Each row is followed by its class.
 53 -15 -52  18  20  12  42  -7  56 -25 -24  13 -66 -14   1 -23 -15  -4  -2 -36  -8  18  60 -40   4 114  44 -20   3 -18  -8 -60 -21  41 -40  53 -25   8  18  39  -8  20 -32  15  16 -27 -45  19 -55 -20  61   7  24 -64   7   4  15  43  28  50  -6  33  69 -10   5  21  20 -38  50  -2 -64  32 -41  35  23 -19   2   3  17 => zubez
 44 -27 -34   4  21   8  36 -28  51 -46 -29  13 -43  -6  31 -16  11  26   0 -21  21  33  35 -63  23  98  22 -49  -7   3 -12 -39 -38  31 -38  50 -12  22 -20  35   6   4 -37  19 -12 -21 -13  24 -21 -26  50   4  -8 -64  -2  20  33  32  45  20 -19  32  27  -6  -2  13  21 -35  93   1  -9  54 -59   8  39 -13  -1  25   9 => zubez
-25   7 -28 -18 -27   5  -9  13  39   3   5   5 -18   1  -4  25  13 -31   1  17  -6  15 -19 -44   7  41  -3 -30 -12  13 -41 -21  -5  33  -3  26 -16  17 -41 -19  11 -33  16  10 -11  19 -23   0  -6  -4 -12  -1  -2   4  35 -25   4  14  10  54 -18  12   2  12   5 -13  45  10  32 -29  13   9  10   2 -60 -14 -15 -18  -3 => bapug
-50  10   9 -20 -51  35 -35  -3  50  19  24   7  -8  15   3  31  13 -78   5  64 -21  18 -24 -59   5  28  12 -23 -33  20 -40 -25  21  10   8  29 -46  37 -27 -20  19 -16  38  52 -44  51 -10  -9   4   5 -21 -15 -21  48  49 -33   0  16  13  80  -4 -15 -16  70  11 -41  51  37  25 -60  10 -26  27  35 -81  -6 -22 -19   2 => bapug
-66 -14  -7 -41 -30 -28 -18   1  29   2   8  -7   8   3 -32  26  25 -36 -13  79  10 -15 -56 -43   6 -22 -34 -36 -23  15 -30   6   7 -28  31  13 -24  53  -8 -56  34 -62  42  66  -1  59  -2 -14  35  10 -55  -8 -32  41  24 -21  -9  -2  33  47  -1 -25 -46  26  13 -26  43  43  18 -25  20 -14  32 -19 -80  11 -20 -50  -3 => bapug
  9   8  42 -13  32 -41 -23  26 -75  -8 -21 -20  51   9  -5   0  -7  30 -24 -12  10 -11 -16  69 -11 -81 -62   3   8   2  18  36  10 -43  43 -81  40 -49  28   1  32   3 -80 -29  51 -47  17 -21  -3   2 -29  10   8 -38 -55   9 -16 -58   0 -65  -9 -12  -8 -12 -21  10 -16 -19 -34  54   0 -15  23 -11  25   5 -11 -13 -64 => tiv
  3   4  10 -21  14 -27 -25   5 -65 -14  -4   3  59  -1  -5   3   1  16   7 -17 -14 -16 -10  70 -22 -64 -57   3  22   8  22  46  14 -43  27 -57  44 -19  19  -4   8   5  -5 -18  38 -40  18 -22  -4  15 -43  23 -11 -10 -39   3 -24 -71 -38 -53  12   4 -23   1 -18 -10 -32   1 -49  41   3 -32  23 -10   1  10   7  -6 -19 => tiv
  18   -4 -125   -1    4   26   32   -4   66    0    5   -3  -57   -9    9    6   -1  -24   -5    2  -29   36   15  -90   24  105   45  -41  -35   -7  -27  -53   -2   35  -46   78  -33   23  -38    7  -36   16   -5   29  -24   15  -38   15  -55  -31   42  -15    6  -27   27   -9   19   28   19   61  -20   48   54    4   12   11   28   -5   61  -23    0   24  -38    6  -19  -22  -27   -2   14 => zef
 -3  -6 -38 -16  -1  10  20 -11  66  -9  14   4 -49 -18   8  -9 -19 -29 -11 -11   0  26  27 -77  12  98  62 -30 -35 -14 -41 -35 -13  26 -23  56 -34  36 -25   8   6 -13  -9   1  -6  16 -33  21 -26 -29  40 -11  13 -16  38  -2  31  33  26  51 -13  33  60   3  18   1  26 -23  59 -42  -8  41 -34  17 -29  -1 -21 -11  19 => zef
108  -1 -27  10   8   8  16  -6  35  -2  15   2 -38 -11  15 -20 -22  13  17 -30   0  22  42 -73   4  55  31  -4   2  -6 -11 -45  16  22 -15  30 -16  21 -21  26 -13   8  -8  12  -2   1 -13  16 -26 -14  33  13 -16 -13  13   5  21  22  18  29 -14  36  16  -5  13  11  19 -24  34 -18   9  34 -27   2  19 -22  -8  16  -2 => zubez
 49  -4 -42   3  17  13  15  -1  48   4  -1  15 -52   9   4 -35 -21  -5   3 -44 -22  46  40 -37  -4 123  62 -38 -21   6  -8 -60 -32  39 -59  38  -7  23 -22  32 -14   8 -31  -3  32 -22 -30  25 -98 -25  48  -3  31 -55   5   7  11  34  11  29 -33  57  74   1   1  13   8 -30  34 -10 -24   0 -28  21  23  -5 -34   3  -2 => zubez
-13   3   5   9 -29  11  15  12  74   1   7   8 -62   2  15  22  -4  -3  -2  22  10  18   9 -98   2  75  52 -27 -44  23 -55 -43  -7  13  -6  57 -58  37 -35 -16  -9 -28   4  33 -41  47 -38  16   7 -12   5  -8   2  50  72 -12  33  68  39  85  -8   7   4  12  19  -3  52  -1  63 -57  31  19 -14   5 -25  -8 -21 -19  27 => zef
-26   4 -11 -23  -6  22 -16   6  10   3   8  -9 -25  -2 -18  24   7 -30  -8  21  -8  10 -16 -22  -3  26 -13 -20 -13   4 -18  -4   8   0 -92  10 -20  18 -30 -11  28 -32  15  40 -14 -18 -24  -2   3   1 -16  -6  -9  27  17   8   9  10   7  48  -6 -12 -13  -1   3 -17  16  14  22 -34   4 -32  10  -6 -30  -1 -15  -4   7 => bapug
 54  -4 -33  26  26   9  15  -5  12 -35 -12  10 -38 -11 -11 -31 -23  15   2 -44  -2   5  49 -38 -19  55  36  -3   9  -5  12 -41 -31  35 -46  32   6 -27 -18  42  -9  32 -16   0  17 -35 -38  17 -65 -37  48   4  19 -26  -5  16  10  12  -7   8 -10   8  25  -5  13  23  -9 -32  12 -13 -23  20 -35  19  17 -28  -1   7   4 => zubez
-21   8 -28 -18 -21  -3  -4   2  42   9   7 -15  -5  -7   3  26  11 -34  -2  20 -16  27 -24 -51   2  39   7 -14 -29  14 -37 -14  -3  33   4  31 -28  36 -37 -31  -8 -32  35  31 -20  35 -28   4  -8   4 -16 -28  -9  31  39 -14   6  30  19  60 -26  11 -14  11   7   4  37  22  36 -48  13 -16  22  -3 -57 -11 -24 -21  11 => bapug
 14 -24 -27 -11  16  34  39  28  43  -6   4   8 -41   0  13  11   5   4   2  -6  13  16  10 -69  19  73  38 -29 -21 -15 -25 -32 -26  22 -18  56 -19  27 -20 -13  26 -12  -7  25 -32  13  -5  27  -4 -19  27   1   5 -19  38   9  23  48  33  38  -8  -3  15  -6  17  -3  36   8  54 -39  -1  30 -28   3  39  -5 -31 -12  18 => zef
-11   6 -10  -2   0  -1   3  11  45 -13  10   4 -19  -6  12  12   5 -15 -12  31   6  18  -8 -66   9  22  14 -30 -26   5 -31 -26  -6   6  -2  15 -14  13 -15 -31  16 -32   3  26 -21  21 -18 -13  10  -2 -15  -2   0  -3  28 -12  21  29  22  59   1   8 -10   7  12 -17  26  -8  31 -39  14   7 -10   3 -11 -11  -7 -11   8 => bapug
-63  44  11 -18 -25 -17 -21 -13  34  -6  17  -7  12  -8   9  79  27 -45  -5  90  28  -2 -61 -47  10  -7 -47 -40 -33  16 -44   5  13 -21  43   1 -24  39 -31 -74  33 -60  40  18 -51  31 -22 -22  48   1 -51 -12 -24  33  37 -77  -5   9  28  75  -7 -16 -39  29  16 -38  41  26  16 -52  51 -11  46 -16 -58   3 -18 -22   7 => bapug
  0 -18 -16  -4  -7  -4  -3  -4  16  -3   6   3 -15   5   0   7  -1 -30   2   7   5   9  -2 -14   1  22   2 -17 -13   3 -14 -23  -1   8 -13   1 -15  -1 -19  -6  -2   7   6  20   3   6  -9   7 -21  -7 -12 -11  -5  -6  27  -2  -8   0   5  16 -10   6  11  11  -2   7  17  18  12  -5  10 -13   1  21 -24  -2 -13  -3  -7 => zef
 38  -8 -38   6  20  15   5  23  30 -10  -2   6 -21 -18  -6 -21 -31 -11   8 -41 -25  32  52 -16  -1  67  31 -14   5  -7  -4 -25   5  35 -34  22  18   9 -18  95   6  14 -23  -7  35 -36 -21  16 -80 -27  34 -16  22 -41   0  16 -15  12  -1  13   6  44  52 -13 -34   9  34 -34  39  -5 -33   7 -14   9  13 -12  -8   1 -25 => zubez
 28  19 -23   1   9  35  24 -13  32   5  -4  -3 -42  -6  21  -1   0  10 -13 -21  -3  -5  20 -36   9  56  36 -75  -4   3 -12 -16 -13   8 -19  34 -10   3 -22  11 -15  -1 -17  13  -4   1 -11  17 -13 -11  20  -9  13 -17   7   3   9  23  16  12  -3  15 101   9  15   9  21  -3  21 -21 -14  10 -38   8   7  -2  11  19  11 => zef
 13   6 -23   9   0  17  25 -12  47  33  10 -30 -54 -24  15 -10  12 -14   1  -8   3  19  24 -57  21  57  56 -23  -5  -6 -15 -34   2  35 -38  50 -29  15  -5  22  -1  -1 -17  13   1   8 -21  28 -25  -1  30   4  -6 -37  14  20   3  39  33  35  -9  37  42 -17  15  15  18  -5  51 -51 -14  18 -29   7  22 -21   0  53   9 => zef
-70   7  -2 -83 -57 -41 -26  43  20 -69  13  -2  58  10  32  46  32  13 -17  73  65 -29 -85 -39  52 -57 -96 -48 -39  26 -21  62  11 -70  56  -8   4  35   2 -75  81 -56  56  28 -38  45  -1 -26  77  -3 -30   6 -24  -3  14  -8   4 -20  49  20 -90 -43 -72   5   8 -42  52  34  39  17  75  -5  20 -26 -70   7 -34 -54   0 => bapug
 47  -1 -32  -6  -2  11  19 -12  74 -24   8   7 -46 -11  16 -24  -9 -20 -10 -19 -11  38  37 -72  -4 118  57 -24 -14   4 -25 -49 -25  52 -44  67 -46  21 -26  22   1  -9 -19  23 -13   2 -36  27 -57 -23  77   0  15 -12  34   6  29  55  33  79  -9  36  55  19   5  -2  39 -21  68 -49 -13  36 -19   5  -4 -18 -22  -5  -9 => zef
 -1   4  -8  -4  12  10   7  14 -31  -9 -17   1   4   2  -5 -30 -12  10  10 -21 -22   5   8  28 -19 -70 -16  19   8 -13   3  -3 -20   5   1  -9   8 -24  16  15   5  11 -15 -11  31 -31  11   2 -14  13   5   4   8 -16 -24   5 -14 -13 -18 -13 -16  13  14 -15   2  13 -11 -17  -1  25 -11  -9  -8   3 -11  -1   8   0 -17 => tiv
-27   0 -17 -39  -1  -3   4   3  28 -20  29 -14  -8 -15  29  25  13   1   7  36  12   5 -27 -44  -8  17   9 -31 -37   8 -27  -8   0  -4  19  10  -9  36 -14 -29  23  10  16  32 -30  22 -27  13  28 -10 -20  -9 -15  -8  18 -21  26  22  36  50  -7   2 -16  11   8 -21  72  10  41  -3  22  14   1  -3 -47   5 -15  -9   4 => bapug
  56  -36  -41   -5   21   13   23   17   37  -15    4   31  -50   -3   26  -23   -6   12   -7  -44  -10   32   37  -46   11   97   31  -29    3  -10   -6  -44  -25   29  -54   21   -7    1  -24   49  -16   12  -25   -3   36  -20  -15   22  -60  -55   54   -6   24  -66   -2   11   16   36   18   53  -11   63   63  -19    7    5   32  -39   40   -8  -14   35 -115    6   43  -22   -7   -7    6 => zubez
 36 -50 -10 -36  12  -3  21  22  52 -78  -3   3 -22 -17  43   9  28  52 -16  20  63 -31  -3 -70  39  59 -17 -49 -20   1  -4 -22 -68  -6   1  29 -25  35  -8   2  29 -15 -10  12 -42   9   9  16  39 -12  24  22  -1 -43   0   7  44  44  50  32 -23  11  -7  -2   4   1  46 -12  50  10  22  49 -73   9  26 -15 -17 -13   7 => bapug
-16 -13  -8 -12  -5 -15 -14   9 -15  11   8 -10  27   9  -6  22   9 -14  -7   4  -2   8 -16   5   9 -14 -22  -7 -16 138 -15   8  -5  -5   1  -9  -8   9  -9 -42  16 -10  -6  -5  12  -7   4   2 -18  -1 -18  -6  -4   9 -40  -5   6   7  -1  13  -2 -16 -18  21   0  12  10  19  -1  -1  -2 -14  13   3 -23   4 -20 -13  -5 => bapug
-26  14  -9  -5 -10 -13 -20  -5   8  37  20  -3  12 -17 -14  16  -3 -61  -9  31 -27  26 -24 -12 -15  -3  14  -3 -17 -29 -30  -4  27  11  13 -11 -20  21 -16 -34   6 -17  21  20  -3   9  -7  -8  -6   1 -45  61  -9  49  46 -19 -15  -8 -30  35  12  -1 -16  44  -6 -19  -3  37   4 -35   4 -25  42  -3 -74 -18  -8 -19  -2 => bapug
 14   1 -37  20  34  25  16 -10  56  14   1   6 -51   0   4  -4  -4 -49  -5   2 -20  32  35 -58  11  76  48 -19 -16 -32 -19 -55 -16  34 -37  57 -17   5 -88  14   1  -6 -13  31   2   5 -32  19 -51   1  20 -15   4  -3  18  11  27  37  13  47  -4  36  41   9   5  14  23   4  41 -35  -6   6 -10   7 -15 -11  -3   7  11 => zef
 16  -3 -70 -12   9  13  11   0  39 -21   4  18 -26  -6  20   4  15 -15   2  -3  -8  16  14 -55  18  69   6 -50 -47   1 -15 -51   1 -14 -15  30 -13  24  -9   1  17   3   1  18   6  12 -20   4 -30  -2  37   0  -7 -27  23  22   7  20  41  45 -12  25  14   3   6  -8  33 -16  47 -13  13 -16 -24   7  12   2 -17  -9  28 => zef
-36  21 -26 -14 -21 -12  -5  12  26  20  23 -20   3   6  12  34  25 -53 -12  49  -1  24 -35 -35  -3  37  -3 -56 -41  17 -35 -10   2   0  13   2 -29  26 -38 -39  30 -36  33  27 -26  30 -21  21  -5  14 -32 -37  -8  20  36 -52   3   8  13  58  -2 -43 -13   1  12 -10  31  36  28 -30   0 -21  18  22 -54  -4 -19 -23  24 => bapug
-63  15 -13 -19 -26  -6 -11  21  26   9  27  -6  11  -1 -12  18  29 -47 -11  61   0 -18 -50 -55   1  -4  -8 -27 -40   6 -16   6   3 -23  12   1 -21  32 -20 -48  32 -29  31  20 -55  49 -13 -14  29   2 -38 -34 -27  41  24 -21  -1   6   2  54  11 -20 -39  18  -5 -80  32  42  21 -34  18 -17  35 -13 -73  -3 -10 -31   7 => bapug
  7  -3   5 -23  33   0 -29  21 -21 -17 -12  -5  54 -12  -4 -29  -1  19   5 -23   0 -11   1  48  -5 -33 -36 -10   3  -1  21  20   6 -27   0 -24  36 -16  10   0  18  23  -3  -2  51 -41  17  -8   5 -12  -3   9  -3 -31 -63  14 -14 -40  -7 -49  -5   6 -11  -8 -24  -1 -20 -13 -25  59   3 -17   8  -6  43   1  -3 -73 -30 => tiv
  9  -8 -23 -15  12   9   1  12  18  -8   4  13 -10   4   0   5   6 -13  -4   8  -4  23   3 -34  -7  40  -4 -22 -15 -16 -13 -22  -6   6 -10  17 -15   9 -12   6  -2 -19  -9  15   5  13  -1  -4 -27   8   6  -9   4  -9   0 -10  31   6  -4  19 -15  12  14  11 -18  -6  16  -6  20 -11  -6  -2  -1  16 -23 -16 -15 -73   1 => zubez
  2  -7 -19 -11  -7  17  36  -3   0  -7  11 -11  -3   1  12   5  13 -46 -17  10  -9  19  -3 -25  -4  31   1 -23  -6  -1 -19  17   4   2  22 -12 -14  21 -18 -11  23 -21  -6   4   4  10 -10   1 -17 -11   8   1  -3  -1   9 -25   8   4   3   9  -8  16  -6  11 -67  11  16  -3  33  -6   8   1   7  13 -16  -9  -7 -10  89 => bapug
-30   4 -20 -45  -5   0  -4  20  47 -51  12  -2  26  24  53  37  33  -1  -5  29  34  -3 -41 -53  26  22 -13 -34   1  25 -31  -2 -13 -23  32  14 -16  33 -31  -8  28 -41  23  20 -28  21  -4  -4  34  -6 -25  -3 -19 -15  -2 -22  25  16  45  41 -25 -18 -30  19   7 -21  79  -3  40  -2  44   0   6 -14 -31  -4 -27 -30  16 => bapug
 37   6 -20 -10  21   8  15  -6  18 -50  -3  12 -31  -8  17 -17  -5  29   9 -33   7  -6  29   2  13  36  31 -10   4 -11  18 -28 -19   6 -31  20   0   5  -4  39   4  14 -15 -13  17 -10  -3  24  -3 -25  39   3   6 -41 -14  19  13  14   8  -4   2  17   6 -39  16  16  10 -26  12   4 -29  20 -28  12  42  -1   1   0   1 => zubez
 21  -3  33 -13  21  -5  -3  10  22  -8   0   8 -20   0 -11  25  13  -5  16 -17 -12  15  15 -30 -16  37   4 -32 -13   2  32 -27 -65  16 -52  20   1   2 -14   4   4  -1 -18   5   4  -6 -15  -9 -52 -24  16  -3  -5 -36  -3  -2   6  12   6   9 -38  29  19  11   2  -3  19   2  31  -4   9   8 -19   6 -14   7 -24  -6 -14 => zef
  2  -6  20 -26  33 -20 -10  23 -51 -42  -4  -3  32 -10 -11   9   7  43  12 -42  21 -18 -28  69  -5 -58 -83  -3  11   9  -7  47   6 -48  17 -47  47 -15  20  -6  22   9 -34 -29  29 -32  26  -2  11  10 -17  14  -3 -35 -47   5  -2 -54  -2 -69  -7 -19 -26 -11 -22 -13 -24  -2 -39  53  10 -11  13 -10  16   3   9  23 -27 => tiv
